Each row has a class, written after it.
[-140   -7  -83  -63  -19   72  -53  136   20    9  -56   60   82  -57
   59  245    1 -273 -106   15  -27  -43  -84  -25   30  -64   61   36
  136   55   17 -143  258    9  -51  -27   67   29   80  147  -68]	Led
[  25  291  178  121    6 -297   74 -240 -141  438 -138  157  176 -268
   51  512 -634  164 -332 -274 -487   66  899 -566 -293 -407 -485  338
 -120  -79 -161  727 -430  -31  308  456  -34   54 -234 -534  672]	leri
[-214  -21  -32 -138  -15    4   26   26  -46    1 -116   16   44   53
  143  280   50 -242 -136   -4    2    6 -106  -93  167  -77   33   94
   75    8   16 -266  298   80  -18  -49   72  -39   42  101  -43]	keder
[-428   32  362  201  -95 -111  188 -206  -57  120  259   64  105 -329
   87  204   42  -38 -182  164   -9  -11  -75 -232   76 -144 -230   22
  -66 -157   63  115   67  -65   38   -9  273  -74  -36 -342   14]	leri
[-113  -72 -126  -52   69  141   28  102  113   37   88  125  -77   29
   97  210  138 -209 -108  -51 -131    2   -5  -92  175 -112   43  138
  -66   31   33 -193  331   28   52   80  -21   47  -40  209  -15]	kemi
[ -98  127  -16  -88  -18   22  -35   88   26   -9  -89   62  105  -28
  185  241   46 -317  -94  -21    6   -9   17  -30  195  -43  -21   98
  102   13  -15 -161  258    7   11   24  -26  120  108  201   18]	rutog
[ -63  186  134  -81   56   65 -121 -102  144  148   60 -129  228  203
  -64  -38  -13  147  -49  189  -37   86  233   -8   85  -99    1  -10
  329   28    2  186   85  137  -92  -76 -172   -1 -177  328  -24]	rutog
[ 131 -183 -230  -78  232   67  -51  170   -3  -44  186  -25   29  151
  -84 -132  227  156   41  -86  -40   70   -3  -24   76  -48  102 -148
   14   -7  133   10   24    3 -159   24 -163  222 -209  182   -3]	sado
[-244   23  533  334  141  -32   10 -290  174  105  396    9  380  -31
  176 -130  110 -135  133   49 -165  203   10   59  403 -223 -162 -244
 -132 -357   33  423   85 -302  254  129  263   24  282 -155   84]	kemi
[-279  135   54  -25  -36 -244  200 -158 -151   63  205  -79  145 -340
 -144  -53 -206  -63 -253  -49   25 -157  168 -371  169 -184   25  -84
   69 -212   73   60  129 -116 -110  -52  335 -319 -174 -742   43]	Dud
[-197  191  492 -186 -285 -178 -129 -326  124  -48 -250 -301   32 -131
   63   93 -261 -386 -186  258  124   41 -151 -220  509 -142   27  149
  441 -148  -71  188  405 -228  134 -278 -139    0  239  519 -347]	Kese
[-301  -18  122  150  -37  -69  108 -164   -8  128  218   79   89 -129
    5   47  -54   80 -111  197  -11  -13   13 -247   62  -80  -79 -139
 -145 -211   50   32  -25   26   47  -30  298 -254   25 -420  103]	Fubav
[-304 -149  147  108    0 -261   81 -183   31  152  116   79  158 -109
  109  -52 -110   17 -157  -20    2   13   -3 -197 -106  -79  -81  -53
 -177 -198  144  162  -27 -118   41   58  248 -186  -77 -410  136]	rutog
[ -72  217   10 -214   90  116 -177  -20  108  161   98 -151  149  221
 -147   95    2  149  -69  151  -43   58  179   42   89  -62   55   -7
  439   69   11  177   44  118  -80 -108 -202  -15 -209  311  -31]	Dud
[-308  255  271   23  -44  150 -176 -205  159   73  139 -121  358  264
  -23  284  195   25   60  460  175  -77  154   91  170  -11   10  -17
  471   44  -11   20   96  231  -70  -20  -12   56  -73  356  -24]	leri
[ 141 -117 -271  -45  266   91 -105  165   51  -39  213  -49   -1  172
 -145 -151  192  200   25 -206  -11   16  -14   20  -20   13  195 -156
   54   34  151   43   40  -27 -223   16 -166  187 -228   19   11]	kemi
[ -29  198  -28  -74 -101 -172  -22  -21   81  -27 -174  -50   -4   -9
  -23   67 -123 -110 -120  -62  262 -101 -113   21 -250  129   85  -15
   49  -53   64 -142  153   35  -70 -215  117 -223   69  111  -27]	Zofi
[-289  -85  252  148  -87 -246  162 -164  -24  116  248   78  153 -238
  101  -41  -49    6 -165   69   -7   -2    1 -166    8 -105 -152  -91
 -200 -254  112  168    8  -55   66   66  360 -178    0 -437   72]	Led
[-130  181   84 -112   81   -2 -144  -87  101  145   37 -110  237  263
   31    8   87   64   17  254  -30  -25  229 -136   86  -93   53  -19
  252 -109   -8   62  151  172  -65    9  -15   63 -110  189    8]	kemi
[  11  230  -60  -57 -116 -219  -52  -96  164  -42 -287 -152    6  133
  -91   19 -232  -97  -81  -94  319  -98  -49  -35 -137  115  103  -53
  236   86   45 -121  159  -21 -113 -280   99 -321    9  174   -7]	rutog
[  71 -175 -320  -99  247   56  -82  214  -89    0  250   12  -20   88
  -90 -134  252  176   43 -107   42   -2  -96   34  -69   40   74 -117
   22  -46  152    9   -4   75 -201   39 -102  154 -222   49  -48]	Led
[ 148 -116 -242  -87  167   19  -13  106   13   10  131  -71  -14  -11
 -108  -73  201  140  -28 -171  -30   15   93    8 -106  -66   72 -181
  -13   29  124   49   26   10 -220   58  -93  260 -263  -53   69]	neru
[ -15   58  -18  -62  -80 -157 -106  -34   58  -41 -212  -75  -29   43
  -70   71  -44  -93 -125   17  212 -100 -208   99 -161  140   57   62
   47    8   75 -159  141   36    3 -265   67 -248  102  191  -62]	Dud
[-141  189   28  -83 -141  -43    1   12  166  -36 -149   15  -36   -1
   39  217 -207   -2 -209  -82  212 -131 -240  111 -215  181  221  -73
   97   77  140 -129  151  276  -51 -242   66 -427  189  280 -184]	leri
[ -80  271  -14 -145   54  141 -164  -85   89  135   78 -177  232  204
 -103  128   30   64 -160  254  -65  -16  317  -86   31 -123   36   54
  359   86    0   59   78  144 -136 -136 -178  116 -200  239   45]	Zofi
[-480   92  307  -33  -14 -284   43 -363 -291  325   83  -38   91 -285
  178  203 -224 -185 -264  208  -46   12 -107 -573   94 -435 -247  136
 -109 -373  133  146  150   13  119  -90  516 -423  -62 -676  -17]	kemi
[ -40  132   -6  -81  -97 -153  -83  -30   90  -23 -193  -93   27   55
    3   40 -160  -81 -178  -42  239 -108 -166   -6 -170   77  100  -21
   87   30  101 -168  268  126 -102 -222  123 -336    8  132  -93]	kemi
[  95   -6 -656 -186  120  404 -633  304 -193  247  120  166  554 -187
 -329  124   51  260  375  456  -12 -369  459  -68 -699   -1 -194 -120
  283  -38  -29  -22  169   25 -539  190   40  239 -225 -104 -167]	rutog
[-175  -56  -42 -169   16   19   29  119  -59  -16 -115    2   15  -90
  132  146   -4 -307 -195  -24  -89   10 -125 -109  114 -106  114   85
   17  -11   24 -146  296  -16   19  -70  -19   16  111  124  -67]	Zom
[-218   63  -81 -163   64   76  -31  106   47  103 -101   31   45  -40
   57  252  -32 -152 -228  -81  -89   33   21  -16   42 -157  153  -16
   92  -46  -58 -112  312   56  -61  -13  -60   -8   95  138  -95]	Zom
[ -17  179  -57 -147  310  -35    6  128  -89   -7  106   75  -83 -192
   57  -78   59 -252    2 -391  -76 -136  148 -192   65 -110   25  -25
  262  -51   95  119   -7  -31 -315  174  -85  451 -151 -407  134]	keder
[  23  -42  -44  -71   75  189 -252 -164  -56   88 -347   77 -125   78
   13  365 -243 -140 -236  201   48  -96 -298   40 -214  148   18  450
  -68  117  -14 -272  -38  383   75 -375  -62   -3  155   45 -263]	Kese
[-357 -226   50  102   18  -78  194   22 -341  -14  218  102  121 -157
  -34  151  -33  210 -170  133   51   71 -242 -377  202 -214  -49 -212
 -119 -262   86 -103  127   84 -148   -6  316 -337 -188 -295   64]	neru
[-134 -112  -60 -102   72  -57 -169  116 -193  -15 -182   18   87  -37
  248   49  129 -234 -168   37  -68   33 -240   29  123  -63  -61  163
 -172 -171  -19 -121  271    2   37   21 -119  155  200   76 -116]	kemi
[ -21 -137 -164 -133  279  -71   13  165  -66   60  167  -34    1  -76
   -7 -128  230  151  -41 -233  -81   58  -28   -7  -58  -70  177 -127
   40 -152  164  110   87   41 -154   92 -210  289 -259  -37  -36]	Fubav
[ -63 -412 -202  -72  282  -57   25  164  120   98   93  276   53   71
  245  -30  444 -172   47 -257 -282  244  -57  152  -18  -82  103  104
 -314 -173   19 -152  267 -194  125  327 -199  405 -115  180   75]	kemi
[ -28  248  -83  -74 -120 -134 -132    0  118   29 -195  -38  -39   39
  -78  176 -224  -26 -135  -67  170 -136  -16   59 -365   82  119   -6
  224  135   72 -114   33  181 -166 -208   18 -350   93   58  -50]	Zom
[ -96  215    1  -94 -141 -147  -33  -14   82    2 -204  -87   12   49
  -51   99 -187  -43 -166  -31  266  -94 -177   73 -230   97   84  -33
  172   51  104  -59  156  115 -124 -280   64 -377   90  216 -158]	Zom
[-102 -254 -152   -2  -10   -2   73  249 -184  -11  -56  153   26 -132
  135  106   33  -74   40   -7  -59  109 -156  -35   62  -93 -172    6
 -210   23  -52 -247  222  -44  -45   59   68   71   38  -50 -136]	leri
[-123  -16  246  143   27   -9   39 -148  -43   11  219  -37  374 -299
   51 -133  153  -59   49  159  166  -11  -20   37   83 -137 -215   43
 -104 -227    1  137   24 -196  -21   92  198  212 -161 -175 -124]	sado
[-156   89   84 -107   10 -102  182   17   25    6 -248   11  124  -62
  314  173  -48 -490  -61 -142   88    1  -46  -38  139  -68   32  107
  -20 -126   50 -240  476   93   53   52   86  121  115  176 -162]	rutog
[-151   39  225  -67   60  -70 -303 -250   54   69   95 -177   68   90
 -106  -19   67  254 -113   29  -30  100  264  -39  -92 -183 -129  123
  106  -80  136  262   22    8 -120   60 -537  -60  -83  225  120]	leri
[  79 -118 -189 -118  199   63  -59   94   79   46  191  -68  -57   75
  -96  -78  153  127  -57 -134  -19  -12   41  -52  108  -29  123 -242
  106  -29  128  -37  135   25 -138   18  -45  119 -190    4  -15]	Dud
[   5  203   88  -92   18   85 -157  -64  147  109   57  -98  207  147
  -93   13   37   84   29  196  -62   -8  282  -58   84 -114    1  -38
  371   20   39  137  118   84 -135  -55 -183  155 -113  311    9]	kemar
[ -47  198   23 -129   54   79 -235  -46  137  150  129  -49  173  130
  -75   93   13  121  -34  214 -125   43  239  -34    6  -69    8  -66
  366   30   54  149   42  129  -98  -93 -253   71  -75  288   52]	Fubav
[  80 -216 -209 -194  196    0 -101  207  -21   17  347  103   -7  -99
  -34 -126  157  135   35 -105  -36  -25  -67   88 -255  152   67  -64
  -73  -64  253  160   43  129 -160   58 -230  251 -182  150 -135]	Kese
[-104  -46 -195 -114  -30   15   11  148  -77   19  -62  124    6  -66
   88  199   19 -190 -142  -33  -70  -37  -98  -68   61  -86   82   36
   11   14   29 -203  208   54  -43   -1  -19   33   81   82  -68]	kemar
[ -32  119  -25  -69  -89 -174  -84    8   35  -57 -221  -87    1   57
  -12   98  -91  -64 -162  -12  256  -59 -233   45 -181  106   54  -19
   72   12  109 -154  120  100  -83 -275   44 -268   56  219  -79]	sado
[-185   38  -51 -153   52   74  -60  132  -45   48 -118   46   61  -57
   98  282   42 -242 -135  -13  -63  -33  -97  -14   80  -89   58   75
   98  -19   15 -167  266   26  -14  -34    7   57  100  115  -80]	Dud
[ 134  -83 -243  -52  221  119  -57  150   -6  -38  197  -53  -55   76
  -89  -69  172   78   11 -144    2   13  -70  -57   30    6  115 -134
   83   19  120  -22   14  -46 -135  -44  -62  165 -192   49   51]	Zofi
[ -31  257   20  -56  -92 -126  -25   10  141  -69 -221  -43  -65   45
  -33  107  -72 -127  -86 -105  304 -127 -183   82 -117  144   72   32
  140  117   93 -156  155   81  -49 -295   57 -302   61  295  -63]	leri
[ -75   27 -139 -142  -54 -249  -72   66   83  -71 -296   -9   56  291
  -15    2 -183   67  -86 -206  353 -133 -193    5 -275   75  166  -89
  198  160  233 -264  172  183 -282 -214   77 -460 -108  277   34]	kemar
[-291 -207  -55 -188  183   90 -114  -60 -196   98   68  -47  123 -103
  -15  155  -78  -99 -347 -138 -148  192  -52  -74   29 -402   89  -73
  -18  -47   17  -40  330  -52 -166   17 -159  -69   29  -58  -77]	Zom
[  78 -100 -211 -108  251  105  -71   98   48    7  223  -58  -22   18
 -105  -66  194  166  -59 -158   30    1  -56   28    0  -13  189 -128
   72    7   83   94   21   83 -192   17 -145  234 -237  130 -101]	Kese
[-268  -75  173  122  -89 -135   49 -125  102  146  244  158  132 -221
   86  -50  -15   33  -75  167   65  -81   -2 -192   27  -69  -80 -187
 -143 -231   89   28   38   38   20   84  355 -268  -12 -364  -30]	leri
[ -56  145  -15  -78  -94  -73  -88   -5  146  -61 -225  -53   13   56
  -41   81 -208  -94 -132  -20  338 -157 -256   97 -206  204  112    8
  128   18  111 -135  194  132  -89 -306  109 -372  131  261 -173]	Zom
[-223 -371 -212  -63   59 -116   26  217  -52   61  176  131   31 -122
  154  403   77 -215 -206 -192 -288   80    3 -373 -115 -241  147   -7
  124   40  232 -224  288   11  -71  267 -109   25 -268   64  192]	Led
[ -55  225  -41  -84 -116   -3  118    2  169  -92 -121  -67 -123    9
 -145  276 -233  -44 -181 -162  237 -148 -128   74 -244  186  216   -9
  245  193  117 -108  216  182 -152 -276  124 -338   15  219  -60]	Zom
[  68  -88 -189 -112  200   58  -68  131   34   -2  161  -52   23  -35
  -21 -155  230   89   -3 -106  -16   -4  -52   12   40   10  163 -135
   48  -84  127   44   60    8 -100   18 -138  184 -145   59  -30]	Fubav
[ -46  -37  -12  -39   95  204 -130    6  165  102  156   17  146  324
   13  115  116  296   20  240 -189   40  133  132  110  -15   43  103
  137   95  135  116   57  297   -6  -73 -160   50  -52  481 -101]	rutog
[ -69  239   -1  -52 -159 -161    4 -111  108  -33 -245  -89    3   87
  -67  154 -206 -128 -158  -44  329 -131 -173  -30 -139  121   88  -25
  194   50   78 -178  193  101 -108 -305  132 -333   95  166  -56]	kemar
[ -87  162  206  -61   72   40 -139 -126   98   38   21 -222  257  285
  -55    8  108  109  -17  175   37   83  167  -43  163 -146  -20  -57
  335   57   21  117   37   32 -138  -98  -96   58 -151  272   96]	sado
[ -32  203   54 -108   32   16 -214 -124  136   79  -71 -206  195  243
  -64   10  -27  117  -96  187   21   23  151  109   30  -40   16   32
  402   57   18  163   57  150  -94 -146 -195   11 -131  384  -21]	Led
[ -86  240  137 -116   89   84 -186 -144  116  100  -18 -213  187  316
 -108  132   34    2  -73  206  -79   91  212  -22  213 -143   12   26
  420  100    0  117   72   90  -43 -212 -229   42 -133  366  109]	neru
[ -13  288  499   26   26   84   60 -290  238  175    4 -166  308   -5
  139  240  134 -256   67  143 -249  196  473   73  190 -226 -183  360
  187  -73  -69  282  140   40  289  195 -165  327 -138  278  130]	sado
[-284  -98  223  180  -76  -54  184 -175  -54  104  275   77  193 -247
    9  -81  -46   58  -53  214    4    2  -37 -178   -3 -114 -174  -49
 -158 -221   21  149   13  -54   -5   56  253  -79  -33 -298  -52]	kemar
[-120 -175 -270 -259   16   29 -250  155  -50  145 -110  110   73  -61
    9  316  -69 -220 -250 -129 -158  -54  -23  -75 -281 -153  194    5
  277  105  232  -61  204   34 -170  108 -357   49 -196  160  -84]	neru
[ -45  210   45  -96  -85 -188  -46  -70   39  -44 -201 -111    8  -15
  -40   46 -169 -107 -156  -47  277  -82 -138   42 -145  100   60   -6
   54   27   17  -95  139  114 -102 -287   94 -228   92  101  -99]	Kese
[  16  278   28 -127  114   20 -139  -24  -51  114  -45 -134  176  131
    5  -94   74   58  -98  150  -90   57  206   26   45 -141 -111   85
  140   12  -58  161   58   93  -93  -88 -191  210 -136  176   19]	kemi
[-162   14  -44 -112   13   41  -40   66   66   39  -72   48   69   -5
  149  262   -5 -274 -170  -31    6    4  -98  -85  177  -79   65   57
  120   18   30 -141  310    6    9  -39   31   31   65  236  -58]	rutog
[ -53  229  112  -93   78   52 -180  -82  121   85   10 -137  181  182
  -72   60   43   82  -51  184  -10   47  197   -9  108  -89   -8   38
  354   67    2  112   83  135  -86 -135 -258   87 -142  387    5]	leri
[ -30  156  -10  -23  -78 -149  -95  -30   62  -40 -234  -70   -1   12
  -55  111 -116  -64 -108  -32  265  -81 -181   56 -224   94   75    1
   99   68   56 -140  104  126 -103 -248   48 -267   77  147  -83]	leri
[ -12   70   41  -10   81 -248  190   53  360  -96 -102   25 -147   31
  -69   42  107 -132 -375 -430   71   66   -6  187  324   59  162  -54
  184    9   80  158  267 -315  -17  -73 -247  454 -219  383  169]	Dud
[-180  171   91 -208   31  -10 -171  -50   18  191   24  -87  144  211
   27   67  -61   58 -112  185  -63   43  153  -95   33 -119   -8    7
  344   19   53   81   31  241 -105  -87 -173  -57 -145  186  -57]	keder
[-101   43 -173  -98   11   72 -109  171   57  -39  -41   77   85   95
   49  182   30 -221 -110  -15   57  -26 -115   76   71   -9  165  -99
  153   84   23 -204  169    8  -66  -83  -20   18  116  310  -37]	Led
[ -74 -237  282  115  101   65  -74  130  275 -158 -183   15  201   42
  476 -263  515 -423  272  -48 -172    6   -8   75  430 -119   10  -20
 -122  -35  -21 -306  232 -297  151  226  141  335  169  122  230]	keder
[-340  -44  118  113  -88  -52   62 -140  -74  135  224  148  185 -227
    9   69  -70   90  -80  287  116 -140  -96 -200  -54    1 -171  -73
 -140 -314   39   20   13    6    1   27  386 -269   35 -334 -104]	Dud
[-173 -288 -188  168  425  116  112  288    0   58  369  147   96   21
   58   44  379  283   51 -145 -173   98 -320  257 -132   92  231   53
 -143 -220   81  215 -149  288  -41  206    7  206 -119  -28 -120]	Led
[   2  168   37 -114   92   93 -252  -68   80  -27 -121 -154  274  433
   28  -79   84  222   19  161   14   -1  160   25  169  -54   25  -11
  257   98  -12  -24   64   35 -164 -144 -157   99  -35  372   62]	kemi
[ -45  123   43  -43 -101 -196   42  -24  103  -31 -253 -113  -65   32
  -48   72 -156  -95 -170  -83  259  -64 -160  -48 -164   81  135  -32
   93   26   12 -199  189  101  -73 -263  180 -329   55   77  -41]	Zom
[-303 -146  186  138 -130  -79   98 -156  -23  164  317  180  113 -153
   45   16 -119   27 -111  205   21  -65  -63 -383   76  -88 -114 -207
 -155 -225   85  -46   18    8   24   19  407 -327   80 -464    3]	kemar
[ -23  158 -101 -134  -66 -238 -149  -59   -9   -2 -418 -101   65    9
   77  -46  -74 -112  -51   70  288 -114  -86   27  -76   42  114  -31
  -24 -232  -44 -222  162   80   29 -158   60 -155  165  117 -119]	Fubav
[  -8   78  -23  -85  -63  -87 -123  -68  111  -26 -134  -66   -9  120
  -10   76  -67   -6  -96  -48  252  -23 -175   97  -99   73   83   14
  124   90   88 -125  121   78  -68 -212   42 -270   28  289  -66]	rutog
[ -58  125  -72  -80  -73 -113  -95  -58   -6  -67 -148 -112   42  -58
  -53   60  -50  -30 -141    3  259 -106 -170  171 -158   90  103   42
   71   17   79 -108  114  109  -55 -221   11 -221   20  132  -81]	Fubav
[ 128  -93 -281  -92  221  157  -93  110  117    9  243  -29  -12  103
 -137  -74  155  133   -5 -129   51  -25   29   17   25   45  139 -181
  143   53  156   89   78   20 -195   16 -100  201 -243  142  -11]	rutog
[-329  -88  296  143  -53  -96  113 -209   27  125  320   59  173 -228
   70  -23    2   10  -86  154   67  -13  -47 -201   92  -89 -134 -113
 -238 -261   55   87   55  -37   71   25  373 -232    2 -377  -40]	Kese
[-313  -86  143  172  -59 -152  237 -149   19  117  390  179  186 -272
   50    2  -57  127  -18   80    4    7   49 -160   69 -101 -160 -181
 -133 -254  116  119   60  -59  -29  121  344 -139  -92 -445    3]	Fubav
[-183   21   20  -86   28   47  -46   76   -6   -9 -119   62   61  -93
  157  192   99 -328 -131   67   -6   -5 -117  -75  215  -88   17   98
  -13  -41  -61 -225  283   32   32  -45   25   64  163  116  -52]	leri
[-113  252   45 -172   59   40 -119 -167   98  130  -72 -172  215  170
  -77   91  -55   -6 -153  135  -15   -2  257  -29   33 -136   80  -24
  314  -11   12   95  115  142 -116 -110 -203   54 -138  225   -5]	neru
[  50  168  -28 -123  -42   21 -222  -70  174   94   41  -99  161  205
 -144  -52  -57  135  -64  180  -87   26  266  -16   26  -41  -36  -44
  433  148   55  193   23   25 -146 -111 -308   39 -179  349   98]	kemar
[ -61  172    0  -17  -93 -165   28  -42  119  -64 -243  -85  -45   84
  -26   76 -170  -14 -108 -114  278  -53 -204   35 -206  136  109  -22
  145  -16   71 -162  173   62  -90 -235   94 -370    3  219  -37]	Zofi
